Here is a tiny trained network, its code and every weight. The questions are about switching its units off for an input and a class, where a switched-off unit gives its printed mean instead of its output.

import numpy as np


def w(rows, s, z=0):
    codes = np.array(rows[::2]) - 128.0
    scale = np.full(codes.shape[1], s)
    scale[-1] = z or s
    return codes * scale


def f(y):
    return np.maximum(y, 0)


def log_softmax(a):
    a = a - a.max(-1, keepdims=True)
    return a - np.log(np.exp(a).sum(-1, keepdims=True))


def net(x, mask):
    res = np.array(x, float).reshape(1, 5) / 4 @ E
    y = f(res @ A[0][:, :-1].T + A[0][:, -1])
    res = res + np.where(mask, y, B[0][:, -1]) @ B[0][:, :-1]
    return log_softmax(res[-1] @ U[:, :-1].T + U[:, -1])


A, B = {}, {}
E = w([
[86,141,6,125,183,78,76],'x0',
[41,125,116,30,125,231,125],'x1',
[234,125,57,154,173,255,185],'x2',
[109,118,92,208,53,158,91],'x3',
[80,233,153,225,188,195,101],'x4',
],0.0077)
A[0] = w([
[116,155,170,37,200,123,150,236],'neuron 0',
[189,150,161,123,197,69,135,104],'neuron 1',
[141,122,246,117,127,135,133,178],'neuron 2',
[192,104,95,80,126,118,141,185],'neuron 3',
[27,142,187,123,126,35,105,46],'neuron 4',
[125,126,185,113,109,139,138,65],'neuron 5',
[33,122,117,75,124,182,130,15],'neuron 6',
[139,140,76,88,236,89,121,126],'neuron 7',
[123,187,129,156,155,148,141,59],'neuron 8',
[120,129,173,120,133,79,108,28],'neuron 9',
[49,144,43,130,135,64,105,92],'neuron 10',
[172,122,118,237,129,61,117,52],'neuron 11',
[111,92,87,167,25,139,123,120],'neuron 12',
[201,123,103,126,176,171,129,74],'neuron 13',
[148,62,123,58,119,79,118,43],'neuron 14',
[119,95,131,105,112,87,122,230],'neuron 15',
[97,147,123,171,132,134,112,235],'neuron 16',
[63,83,113,139,82,173,100,97],'neuron 17',
[95,223,187,145,201,122,106,60],'neuron 18',
[197,128,100,127,168,163,132,4],'neuron 19',
[134,135,148,181,100,49,129,157],'neuron 20',
],0.013,0.0038)
B[0] = w([
[131,209,110,143,162,125,70,214],'neuron 0',
[141,157,139,95,164,174,80,200],'neuron 1',
[174,148,166,188,73,112,142,219],'neuron 2',
[87,131,157,138,157,112,153,204],'neuron 3',
[132,102,6,115,121,141,180,246],'neuron 4',
[170,95,133,157,117,161,170,163],'neuron 5',
[181,123,166,28,145,125,119,203],'neuron 6',
[167,142,167,173,77,135,130,204],'neuron 7',
[102,96,155,121,144,88,166,177],'neuron 8',
[144,95,91,130,128,137,173,172],'neuron 9',
[189,122,186,184,81,139,166,230],'neuron 10',
[152,137,169,52,135,158,121,233],'neuron 11',
[112,149,137,177,180,134,143,199],'neuron 12',
[124,141,50,131,101,107,167,200],'neuron 13',
[79,58,182,117,156,144,155,209],'neuron 14',
[68,172,125,144,139,105,120,203],'neuron 15',
[78,171,134,156,132,98,125,198],'neuron 16',
[155,175,129,111,162,134,102,189],'neuron 17',
[64,62,169,117,159,125,155,211],'neuron 18',
[143,79,67,113,130,134,165,183],'neuron 19',
[138,168,123,93,146,121,78,223],'neuron 20',
],0.022,0.011)
U = w([
[117,93,35,78,108,118,147,132],'0',
[143,150,143,28,145,140,99,84],'1',
[36,80,164,115,157,98,138,85],'2',
[165,117,160,165,68,134,125,105],'3',
[106,163,121,129,163,142,97,250],'4',
[74,149,112,124,115,97,75,141],'5',
[93,58,102,129,97,126,6,99],'6',
],0.012,0.011)

Each question gives the input, the list of numbers given to net, and the class t.
The units are the neurons (one row each of A and B). Each row of codes is followed by its name. A weight is (code - 128) times the scale printed after its matrix; where a second scale follows, it is the last column's (A, B and U).
mask holds one flag per neuron, in row order. A switched-off neuron (its flag False) gives its mean, the last column of its row in B, instead of its output. The means were averaged over made-up inputs and are rounded, as every weight is.
A unit's drop is (log p(t) with every unit on - log p(t) with that unit switched off) / (log p(t) with every unit on - log p(t) with every unit switched off).
The circuit of an input: a set's keep is (log p(t) with only the set's units on - log p(t) with every unit switched off) / (log p(t) with every unit on - log p(t) with every unit switched off). Starting from the 12 units with the biggest drops (on a tie, the unit counted first), units are removed one at a time, each time the one whose removal leaves the highest keep (on an exact tie, the one counted first), for as long as the keep stays at least 0.8.
units of the circuit, in order: the units of the circuit, biggest drop first
most important unit: the unit with the biggest drop
k most important neurons: the k neurons with the biggest drops, biggest first
drop when u is switched off: that unit's drop, to one decimal
input [-7,6,-1,5,8], class 2: most important unit : neuron 18
input [4,1,7,4,8], class 2: 2 most important neurons : (neuron 4; neuron 8)
input [5,-5,1,-5,1], class 1: 4 most important neurons : (neuron 1; neuron 2; neuron 11; neuron 12)
input [8,6,7,3,6], class 3: units of the circuit, in order : (neuron 7; neuron 10)
input [5,8,-5,3,1], class 1: 2 most important neurons : (neuron 6; neuron 17)
input [8,2,-1,2,-8], class 2: 3 most important neurons : (neuron 14; neuron 2; neuron 3)
input [7,2,0,-3,7], class 2: 2 most important neurons : (neuron 18; neuron 2)
input [8,2,0,2,-8], class 2: 4 most important neurons : (neuron 14; neuron 3; neuron 2; neuron 15)
input [2,-8,0,0,-8], class 1: 2 most important neurons : (neuron 11; neuron 20)
input [-8,3,-7,-2,6], class 3: 4 most important neurons : (neuron 2; neuron 5; neuron 13; neuron 19)
input [-8,-8,2,1,3], class 1: 3 most important neurons : (neuron 11; neuron 10; neuron 20)
input [8,2,-2,-8,-8], class 2: 4 most important neurons : (neuron 14; neuron 3; neuron 15; neuron 2)
input [6,-1,-7,-3,-4], class 0: drop when neuron 2 is switched off : 0.2
input [2,5,4,-8,-2], class 4: units of the circuit, in order : (neuron 0)
input [8,-2,6,-4,-2], class 3: drop when neuron 4 is switched off : 0.3
input [8,-6,0,2,-8], class 2: drop when neuron 8 is switched off : -0.1
